Where the symbols take the points:
* | vu bu
Kud | Pum Pum
Mor | Sed Miv
Vof | Lis Gir
Sal | Mor Dor
Los | Goz Tet
Mes | Kar Veb
Seb | Gug Vum
Tud | Pas Luk
Goz | Tuk Zir
Tup | Vof Nel
Dut | Vam Leb
Fur | Pum Vin
Pum | Mos Kul
Ves | Peg Sif
Vit | Kiv Sal
Fep | Luk Peg
Zis | Led Sim
Sim | Mes Far
Zed | Kom Ket
Kul | Far Laf
Nel | Fiz Nal
Vum | Fur Sur
Fiz | Vip Puz
Mos | Fet Far
Lis | Nel Vip
Ket | Sed Mes
Ful | Kul Bok
Vam | Muk Fet
Reg | Gir Goz
Luk | Ket Kif
Sif | Zis Dem
Gug | Kud Tup
Fut | Tuk Viz
Dos | Mes Fep
Mev | Sal Tet
Pas | Dor Ves
Laf | Sur Vof
Miv | Ket Kuv
Viz | Puz Tuk
Zol | Vin Vam
Leb | Fet Gug
Vip | Nal Reg
Kif | Sif Vam
Niz | Pur Sig
Tet | Tuk Puz
Lud | Dor Ket
Zir | Tup Nim
Puz | Reg Los
Kiv | Zir Mor
Vib | Zol Dut
Gir | Los Tev
Peg | Fep Zis
Muk | Leb Seb
Tev | Tet Fut
Dem | Sim Zol
Pur | Vit Puz
Sed | Dos Kar
Fet | Seb Tup
Kom | Luk Pas
Veb | Zed Fir
Fuv | Veb Kom
Nim | Viz Kuv
Far | Bok Sur
Nal | Puz Gir
Led | Dem Vib
Vin | Dut Muk
Bok | Nal Fur
Fir | Tud Fep
Kuv | Tuk Vit
Sig | Kuv Pur
Dor | Miv Sed
Tuk | Kuv Kiv
Kar | Fuv Zed
Sur | Tup Nel

In the rows, zero is written as 27.

The rows follow the links: the fewer symbols apart two points are, the more alike their rows tend to be.

Named rows; a name shown again gets a slightly different row:
Sim -> (22, 33, 16, 29, 19, 36, 23, 18, 28, 25, 28, 24, 34, 29, 20, 27, 31, 28, 35, 24, 17, 19, 38, 14, 28, 35, 28, 21, 31, 24, 24, 29, 25, 36, 34, 26, 33, 43, 29, 41, 13, 34, 25, 25, 16, 30, 24, 27, 13, 33, 32, 23, 16, 32, 16)
Kul -> (36, 32, 18, 35, 24, 29, 18, 20, 22, 39, 26, 26, 29, 28, 34, 29, 27, 27, 25, 29, 29, 24, 25, 22, 26, 31, 39, 14, 32, 29, 38, 26, 29, 25, 19, 37, 27, 30, 49, 47, 19, 28, 16, 35, 22, 30, 26, 37, 22, 33, 22, 28, 31, 40, 38)
Muk -> (34, 31, 27, 34, 23, 17, 28, 31, 31, 24, 15, 35, 26, 28, 13, 30, 22, 33, 26, 29, 42, 32, 24, 32, 8, 24, 36, 37, 13, 29, 34, 33, 31, 28, 30, 29, 30, 28, 23, 17, 18, 21, 25, 36, 27, 8, 26, 21, 29, 24, 30, 29, 31, 29, 35)
Peg -> (10, 33, 27, 27, 34, 43, 30, 21, 25, 23, 31, 31, 27, 20, 19, 39, 34, 34, 40, 31, 22, 23, 44, 22, 36, 27, 26, 28, 41, 22, 22, 31, 25, 24, 34, 27, 27, 41, 29, 25, 27, 30, 18, 29, 18, 30, 25, 21, 26, 43, 23, 29, 27, 22, 16)
Veb -> (26, 27, 21, 28, 27, 18, 25, 31, 29, 22, 28, 30, 33, 26, 29, 27, 43, 25, 33, 22, 27, 39, 31, 39, 27, 38, 21, 24, 16, 24, 1, 23, 34, 19, 36, 25, 30, 25, 21, 15, 25, 30, 21, 22, 22, 34, 30, 21, 14, 30, 29, 34, 15, 18, 21)
Pum -> (28, 31, 19, 37, 29, 27, 22, 20, 36, 36, 16, 27, 26, 24, 34, 29, 24, 24, 32, 32, 34, 19, 31, 19, 31, 23, 43, 17, 25, 15, 36, 27, 28, 25, 30, 37, 30, 34, 45, 35, 23, 18, 17, 45, 31, 19, 23, 35, 19, 25, 28, 24, 26, 32, 33)
Dem -> (22, 34, 17, 29, 15, 36, 25, 23, 25, 19, 27, 26, 32, 29, 12, 26, 27, 33, 34, 24, 18, 19, 35, 15, 18, 35, 24, 25, 31, 26, 32, 34, 24, 39, 33, 25, 29, 43, 24, 39, 10, 35, 25, 26, 15, 25, 24, 27, 21, 32, 31, 22, 20, 34, 19)
Fep -> (12, 32, 29, 28, 36, 38, 30, 24, 25, 23, 30, 34, 26, 19, 21, 39, 38, 31, 41, 30, 26, 28, 43, 30, 36, 29, 24, 29, 36, 22, 15, 28, 28, 20, 33, 27, 27, 37, 28, 18, 29, 30, 17, 29, 18, 32, 27, 21, 24, 44, 22, 31, 26, 18, 18)
Mos -> (28, 33, 19, 36, 28, 27, 20, 20, 34, 36, 14, 29, 27, 25, 32, 31, 21, 24, 30, 33, 35, 21, 31, 17, 27, 22, 44, 22, 23, 23, 35, 28, 29, 24, 31, 35, 32, 36, 46, 39, 18, 21, 17, 42, 30, 16, 25, 32, 16, 26, 29, 24, 29, 35, 35)
Mor -> (33, 30, 26, 21, 37, 39, 16, 25, 34, 18, 45, 24, 32, 25, 36, 22, 27, 25, 11, 31, 23, 17, 29, 26, 34, 25, 31, 24, 31, 28, 22, 19, 18, 33, 24, 23, 25, 17, 14, 26, 36, 26, 41, 26, 37, 22, 36, 37, 31, 26, 30, 20, 24, 16, 29)
Led -> (24, 32, 17, 28, 16, 36, 28, 21, 24, 20, 27, 26, 32, 29, 12, 25, 26, 34, 35, 25, 20, 20, 34, 15, 18, 35, 24, 26, 31, 26, 31, 35, 24, 38, 33, 23, 31, 43, 22, 38, 12, 34, 27, 24, 15, 25, 23, 28, 22, 32, 32, 22, 21, 34, 18)
Ves -> (13, 35, 30, 28, 32, 43, 30, 24, 19, 25, 35, 32, 24, 18, 18, 40, 34, 38, 38, 31, 24, 22, 41, 24, 32, 30, 26, 27, 45, 25, 25, 31, 26, 24, 29, 28, 24, 39, 26, 24, 27, 31, 19, 28, 17, 32, 27, 24, 30, 46, 19, 27, 29, 21, 19)
Vip -> (23, 16, 36, 34, 23, 22, 41, 30, 22, 40, 29, 21, 17, 33, 24, 24, 32, 23, 28, 23, 23, 27, 18, 24, 33, 15, 16, 44, 22, 32, 37, 31, 32, 30, 30, 32, 29, 26, 24, 27, 35, 33, 43, 18, 33, 37, 19, 23, 28, 16, 22, 32, 36, 40, 22)
Viz -> (34, 27, 40, 16, 28, 25, 36, 31, 29, 24, 27, 27, 35, 38, 38, 18, 10, 21, 27, 28, 25, 36, 22, 34, 31, 26, 15, 17, 36, 32, 24, 30, 28, 26, 18, 21, 26, 24, 35, 35, 43, 30, 22, 29, 40, 34, 31, 26, 45, 25, 30, 23, 20, 31, 23)
Sed -> (30, 29, 17, 27, 32, 32, 16, 26, 35, 19, 43, 25, 31, 23, 31, 21, 40, 22, 18, 26, 25, 20, 32, 29, 35, 28, 30, 23, 21, 22, 11, 19, 21, 29, 33, 24, 29, 19, 8, 17, 32, 25, 37, 26, 33, 26, 33, 33, 18, 26, 29, 25, 18, 11, 23)
Vit -> (27, 20, 32, 11, 40, 34, 22, 30, 29, 22, 30, 20, 26, 27, 44, 26, 19, 26, 21, 31, 22, 28, 25, 28, 39, 36, 34, 28, 40, 27, 30, 20, 22, 30, 21, 19, 20, 18, 27, 32, 36, 20, 38, 18, 30, 30, 33, 35, 35, 19, 38, 24, 32, 17, 36)

Each walk starts at a row. The symbols on each line, taken left to right, move it on to the next point.
Answer with the point's row; about right is enough.
start (23, 31, 32, 29, 35, 31, 29, 31, 17, 25, 34, 36, 25, 17, 23, 37, 40, 36, 31, 30, 32, 36, 32, 42, 27, 33, 25, 27, 35, 27, 17, 27, 31, 15, 25, 28, 20, 25, 26, 11, 31, 31, 16, 27, 19, 35, 33, 24, 31, 45, 13, 35, 32, 18, 29)
vu bu bu bu vu vu -> (24, 29, 16, 27, 25, 25, 21, 27, 36, 22, 29, 26, 36, 26, 30, 24, 41, 21, 29, 23, 22, 26, 35, 29, 31, 35, 23, 23, 17, 22, 5, 24, 29, 26, 38, 24, 33, 29, 18, 21, 21, 31, 29, 24, 22, 31, 30, 26, 7, 26, 33, 28, 11, 17, 18)
vu vu vu bu bu vu bu -> (23, 36, 27, 31, 25, 32, 30, 29, 16, 20, 31, 38, 26, 21, 8, 38, 33, 42, 35, 29, 30, 29, 35, 31, 14, 34, 26, 31, 33, 30, 28, 32, 27, 26, 29, 26, 23, 35, 21, 18, 20, 30, 18, 28, 14, 23, 28, 20, 32, 45, 18, 30, 30, 24, 25)
start (37, 29, 21, 39, 20, 27, 22, 22, 18, 40, 27, 24, 25, 29, 33, 26, 29, 30, 24, 25, 29, 26, 22, 24, 21, 35, 36, 17, 31, 29, 42, 25, 29, 26, 19, 37, 25, 26, 43, 42, 21, 30, 18, 31, 23, 34, 26, 39, 25, 31, 17, 31, 33, 44, 37)
vu bu bu vu bu -> (23, 14, 40, 27, 25, 25, 42, 35, 27, 35, 25, 20, 18, 31, 36, 19, 22, 21, 36, 25, 21, 28, 17, 28, 35, 23, 14, 32, 28, 22, 34, 32, 31, 28, 28, 26, 25, 25, 28, 27, 39, 26, 36, 23, 36, 38, 20, 32, 41, 14, 27, 31, 28, 37, 21)
bu bu vu -> (33, 28, 39, 14, 31, 28, 32, 31, 31, 22, 27, 26, 36, 36, 41, 18, 10, 21, 24, 30, 25, 34, 24, 32, 34, 26, 17, 15, 38, 32, 25, 26, 26, 26, 19, 20, 26, 23, 33, 36, 43, 29, 23, 28, 40, 31, 31, 29, 45, 25, 31, 21, 21, 26, 24)
start (29, 26, 18, 28, 25, 20, 20, 31, 35, 21, 30, 28, 35, 26, 32, 24, 41, 20, 26, 21, 24, 32, 29, 35, 28, 34, 23, 23, 13, 23, 4, 22, 30, 23, 36, 24, 31, 22, 15, 17, 26, 30, 29, 24, 26, 32, 31, 25, 11, 25, 31, 30, 14, 15, 22)
bu vu bu bu vu bu -> (14, 33, 22, 28, 23, 40, 28, 20, 25, 22, 30, 26, 32, 25, 15, 32, 28, 31, 39, 27, 17, 18, 41, 13, 30, 32, 25, 25, 37, 24, 26, 32, 24, 34, 35, 27, 31, 46, 28, 37, 17, 33, 25, 27, 15, 28, 23, 25, 21, 37, 30, 24, 21, 29, 15)
bu vu bu bu vu bu -> (22, 32, 28, 29, 33, 32, 27, 30, 18, 22, 35, 34, 26, 18, 21, 37, 42, 35, 32, 27, 31, 34, 34, 41, 26, 34, 24, 26, 32, 26, 15, 25, 30, 17, 28, 28, 21, 26, 22, 9, 30, 32, 19, 28, 19, 33, 34, 23, 27, 44, 17, 35, 29, 16, 27)
start (29, 25, 30, 29, 31, 39, 28, 29, 34, 25, 40, 23, 24, 23, 38, 17, 23, 26, 23, 32, 25, 15, 22, 26, 30, 20, 23, 19, 33, 19, 31, 27, 22, 33, 25, 24, 19, 19, 18, 22, 42, 23, 36, 35, 44, 28, 27, 43, 44, 21, 25, 21, 21, 23, 24)
bu bu bu vu bu bu -> (35, 30, 38, 9, 32, 25, 30, 28, 29, 20, 26, 28, 40, 39, 38, 22, 10, 22, 21, 29, 25, 38, 25, 33, 34, 26, 19, 21, 38, 38, 21, 25, 26, 26, 18, 19, 27, 25, 35, 38, 39, 31, 24, 25, 35, 29, 33, 22, 40, 29, 34, 21, 25, 27, 27)
vu bu vu vu bu vu -> (35, 33, 38, 10, 32, 24, 30, 25, 31, 23, 26, 30, 40, 39, 35, 24, 12, 20, 18, 29, 27, 36, 26, 29, 36, 18, 23, 27, 32, 43, 23, 23, 26, 27, 19, 19, 33, 26, 33, 37, 40, 31, 28, 24, 39, 24, 32, 17, 37, 26, 35, 20, 29, 29, 27)
start (30, 30, 19, 29, 32, 31, 17, 27, 31, 19, 42, 29, 33, 21, 32, 24, 43, 24, 20, 26, 25, 23, 32, 33, 30, 31, 28, 24, 20, 25, 9, 20, 24, 26, 31, 24, 27, 17, 10, 14, 30, 28, 34, 24, 29, 28, 34, 31, 19, 29, 28, 26, 18, 10, 24)
bu bu bu vu bu bu vu -> (16, 35, 24, 27, 22, 43, 29, 20, 21, 22, 32, 31, 27, 24, 12, 34, 30, 35, 39, 28, 22, 20, 39, 17, 25, 33, 24, 27, 39, 26, 28, 34, 23, 31, 32, 25, 27, 45, 25, 33, 19, 34, 22, 27, 14, 29, 25, 24, 25, 43, 27, 25, 25, 28, 17)
bu bu vu bu bu -> (29, 32, 28, 32, 30, 16, 27, 28, 35, 29, 11, 34, 27, 27, 18, 32, 21, 28, 26, 32, 43, 30, 28, 27, 19, 16, 39, 39, 13, 28, 35, 29, 29, 26, 32, 32, 33, 29, 30, 22, 22, 20, 24, 40, 32, 7, 25, 18, 25, 23, 32, 25, 33, 28, 35)
start (34, 29, 35, 9, 36, 32, 22, 25, 32, 18, 35, 26, 38, 32, 40, 23, 14, 22, 14, 32, 25, 30, 26, 29, 37, 25, 27, 22, 36, 35, 24, 20, 21, 29, 18, 18, 26, 21, 26, 37, 42, 26, 34, 25, 36, 26, 36, 29, 39, 24, 35, 19, 26, 20, 30)
vu bu vu bu vu vu vu -> (31, 23, 37, 7, 38, 30, 25, 31, 30, 20, 27, 22, 32, 33, 44, 23, 14, 25, 20, 29, 23, 35, 25, 32, 37, 37, 28, 24, 41, 31, 26, 23, 25, 27, 17, 18, 24, 19, 32, 38, 37, 25, 30, 19, 30, 31, 35, 30, 39, 21, 38, 25, 29, 19, 33)
bu bu bu bu bu bu -> (31, 28, 18, 27, 26, 19, 24, 34, 30, 22, 30, 29, 33, 25, 30, 27, 45, 24, 27, 22, 27, 36, 30, 40, 27, 37, 23, 22, 14, 24, 4, 22, 33, 20, 33, 26, 29, 20, 17, 14, 28, 30, 26, 23, 23, 33, 33, 25, 13, 28, 28, 32, 16, 16, 23)
start (33, 31, 21, 32, 12, 25, 29, 31, 23, 20, 24, 31, 26, 29, 6, 24, 24, 39, 29, 24, 31, 26, 26, 25, 1, 37, 29, 30, 20, 29, 36, 37, 25, 36, 29, 26, 27, 32, 19, 27, 9, 31, 25, 28, 20, 16, 27, 27, 30, 30, 29, 27, 25, 35, 29)
vu vu bu -> (31, 31, 27, 33, 25, 17, 29, 31, 34, 26, 11, 35, 26, 27, 15, 31, 21, 30, 26, 30, 42, 29, 28, 29, 13, 19, 36, 39, 12, 29, 34, 32, 29, 28, 34, 30, 32, 30, 26, 18, 20, 21, 26, 39, 31, 6, 24, 19, 27, 23, 31, 27, 32, 28, 33)
bu bu vu bu bu -> (31, 24, 38, 30, 23, 26, 40, 32, 33, 29, 30, 23, 28, 34, 35, 15, 18, 21, 35, 26, 25, 27, 20, 32, 29, 19, 10, 17, 30, 21, 27, 33, 27, 28, 24, 27, 25, 27, 28, 28, 43, 29, 24, 34, 45, 35, 23, 31, 47, 23, 23, 24, 18, 36, 19)
